Below is a small trained network, with its code and all its weights. Each question gives an input and a class and asks what happens when units are switched off, that is, made to give their printed mean instead of their output.

import numpy as np


def w(rows, s, z=0):
    codes = np.array(rows[::2]) - 128.0
    scale = np.full(codes.shape[1], s)
    scale[-1] = z or s
    return codes * scale


def norm(h):
    return h / np.sqrt((h * h).mean(-1, keepdims=True) + 1e-5)


def f(y):
    return y / 2 * (1 + np.tanh(0.7978845608 * (y + 0.044715 * y**3)))


def log_softmax(a):
    a = a - a.max(-1, keepdims=True)
    return a - np.log(np.exp(a).sum(-1, keepdims=True))


def net(x, mask):
    res = np.array(x, float).reshape(1, 8) / 4 @ E
    u = 0
    for l in range(3):
        y = f(norm(res) @ A[l][:, :-1].T + A[l][:, -1])
        res = res + np.where(mask[u : u + 5], y, B[l][:, -1]) @ B[l][:, :-1]
        u += 5
    return log_softmax(norm(res)[-1] @ U[:, :-1].T + U[:, -1])


A, B = {}, {}
E = w([
[143,130,212,114,42,109,226,111,115],'x0',
[46,123,190,138,86,150,198,158,98],'x1',
[146,85,130,190,155,129,172,111,126],'x2',
[92,174,121,180,85,139,165,211,159],'x3',
[66,122,38,117,117,83,131,146,66],'x4',
[96,70,159,96,161,129,115,192,155],'x5',
[160,95,156,166,81,152,113,194,254],'x6',
[194,199,116,220,96,88,182,140,174],'x7',
],0.0019)
A[0] = w([
[131,180,24,152,137,76,134,108,92,4],'0.n1',
[126,84,10,89,136,108,41,145,141,37],'0.n2',
[255,98,179,209,191,134,118,127,232,76],'0.n3',
[201,204,78,162,190,116,126,5,64,140],'0.n4',
[122,118,249,104,18,178,171,145,192,130],'0.n5',
],0.0033,0.0022)
B[0] = w([
[153,159,142,174,95,75,94,146,40,141],'0.n1',
[83,127,171,155,108,143,192,95,45,157],'0.n2',
[163,106,4,60,57,83,134,135,223,215],'0.n3',
[28,113,248,179,65,124,153,56,116,251],'0.n4',
[96,183,165,210,50,44,180,7,89,230],'0.n5',
],0.0036,0.0023)
A[1] = w([
[187,169,95,150,211,110,72,68,94,140],'1.n1',
[55,122,136,89,116,172,171,187,60,168],'1.n2',
[108,118,76,162,192,178,48,254,184,29],'1.n3',
[151,246,57,179,77,106,130,186,136,50],'1.n4',
[145,58,139,29,196,145,116,92,85,9],'1.n5',
],0.0035,0.0014)
B[1] = w([
[4,149,193,166,60,127,160,134,115,154],'1.n1',
[247,117,114,148,163,144,171,116,194,246],'1.n2',
[69,139,145,147,192,226,236,86,93,159],'1.n3',
[212,105,132,61,182,145,84,183,152,216],'1.n4',
[162,162,139,83,74,118,67,109,187,160],'1.n5',
],0.0036,0.0013)
A[2] = w([
[158,64,106,119,105,85,130,94,117,120],'2.n1',
[104,96,182,12,159,160,30,57,120,3],'2.n2',
[160,149,116,116,104,123,146,156,232,195],'2.n3',
[149,116,248,134,90,129,254,137,148,110],'2.n4',
[104,51,75,83,143,96,111,94,33,141],'2.n5',
],0.004,0.0019)
B[2] = w([
[87,180,89,144,106,168,149,162,174,165],'2.n1',
[137,73,242,56,138,213,24,81,93,179],'2.n2',
[125,93,69,52,81,112,178,13,148,216],'2.n3',
[10,143,106,228,173,189,158,41,53,254],'2.n4',
[190,151,146,135,46,137,188,89,254,187],'2.n5',
],0.0031,0.0026)
U = w([
[97,110,85,153,223,208,176,198,108,149],'0',
[186,172,99,103,148,64,95,255,69,78],'1',
[187,117,50,94,76,95,151,128,234,176],'2',
[73,163,187,210,65,94,162,52,75,181],'3',
[143,166,140,171,138,76,44,205,85,50],'4',
[147,112,170,120,149,89,80,207,114,2],'5',
[139,72,204,18,144,190,24,95,116,143],'6',
],0.0092,0.0058)

Each question gives the input, the list of numbers given to net, and the class t.
The units are the neurons (one row each of A and B). Each row of codes is followed by its name. A weight is (code - 128) times the scale printed after its matrix; where a second scale follows, it is the last column's (A, B and U).
mask holds one flag per neuron, layer by layer. A switched-off neuron (its flag False) gives its mean, the last column of its row in B, instead of its output. The means were averaged over made-up inputs and are rounded, as every weight is.
A unit's drop is (log p(t) with every unit on - log p(t) with that unit switched off) / (log p(t) with every unit on - log p(t) with every unit switched off).
The circuit of an input: a set's keep is (log p(t) with only the set's units on - log p(t) with every unit switched off) / (log p(t) with every unit on - log p(t) with every unit switched off). Starting from the 12 units with the biggest drops (on a tie, the unit counted first), units are removed one at a time, each time the one whose removal leaves the highest keep (on an exact tie, the one counted first), for as long as the keep stays at least 0.8.
circuit, biggest first: the units of the circuit, biggest drop first
top k neurons: the k neurons with the biggest drops, biggest first
k most important neurons of layer l: the k neurons of layer l with the biggest drops, biggest first
input [-4,-4,7,0,-4,-1,-3,8], class 2: circuit, biggest first -> (0.n3)
input [2,-2,6,0,-1,5,-4,5], class 2: top 3 neurons -> (0.n3; 0.n5; 0.n2)
input [-4,-3,-6,2,-1,-6,-1,2], class 4: 2 most important neurons of layer 1 -> (1.n3; 1.n4)
input [-6,-3,-4,6,3,-1,-7,8], class 4: top 3 neurons -> (1.n4; 0.n5; 2.n4)
input [-3,-1,7,-5,1,7,-3,4], class 2: 3 most important neurons of layer 2 -> (2.n4; 2.n5; 2.n1)
input [2,-2,-6,8,3,2,1,1], class 2: 2 most important neurons of layer 2 -> (2.n3; 2.n2)
input [-2,7,7,-3,3,0,6,-4], class 0: 2 most important neurons of layer 1 -> (1.n1; 1.n2)
input [-4,1,1,7,2,-5,-2,4], class 1: circuit, biggest first -> (1.n4; 0.n5; 0.n1)
input [0,3,6,2,-4,-5,1,7], class 2: top 3 neurons -> (0.n3; 1.n4; 0.n2)
input [-3,1,5,4,5,-3,-1,-5], class 2: circuit, biggest first -> (2.n5; 2.n4)
input [0,-4,-7,3,2,6,-2,0], class 0: circuit, biggest first -> (0.n5; 1.n3)
input [0,7,-1,7,8,2,5,-6], class 0: circuit, biggest first -> (0.n4; 1.n2; 0.n3)
input [-4,7,5,3,4,7,3,8], class 0: top 2 neurons -> (1.n3; 0.n4)
input [-1,-2,3,7,4,-8,3,8], class 2: top 2 neurons -> (1.n4; 2.n3)
input [-3,6,4,1,-2,6,8,-6], class 3: top 3 neurons -> (0.n5; 1.n4; 2.n4)
input [6,-3,5,8,4,6,-7,-5], class 2: 3 most important neurons of layer 1 -> (1.n1; 1.n3; 1.n5)
input [5,-7,4,1,1,8,2,-4], class 2: circuit, biggest first -> (0.n3; 0.n4)
input [-7,-7,-8,7,6,-4,7,7], class 0: circuit, biggest first -> (1.n3; 0.n5)
input [-2,3,6,1,-3,-8,1,-7], class 6: circuit, biggest first -> (0.n5; 0.n2; 2.n2)
input [-1,1,-7,5,3,-4,-7,3], class 4: circuit, biggest first -> (0.n5; 1.n4; 0.n1)
input [-5,8,7,6,-5,4,-4,-4], class 0: circuit, biggest first -> (0.n4)
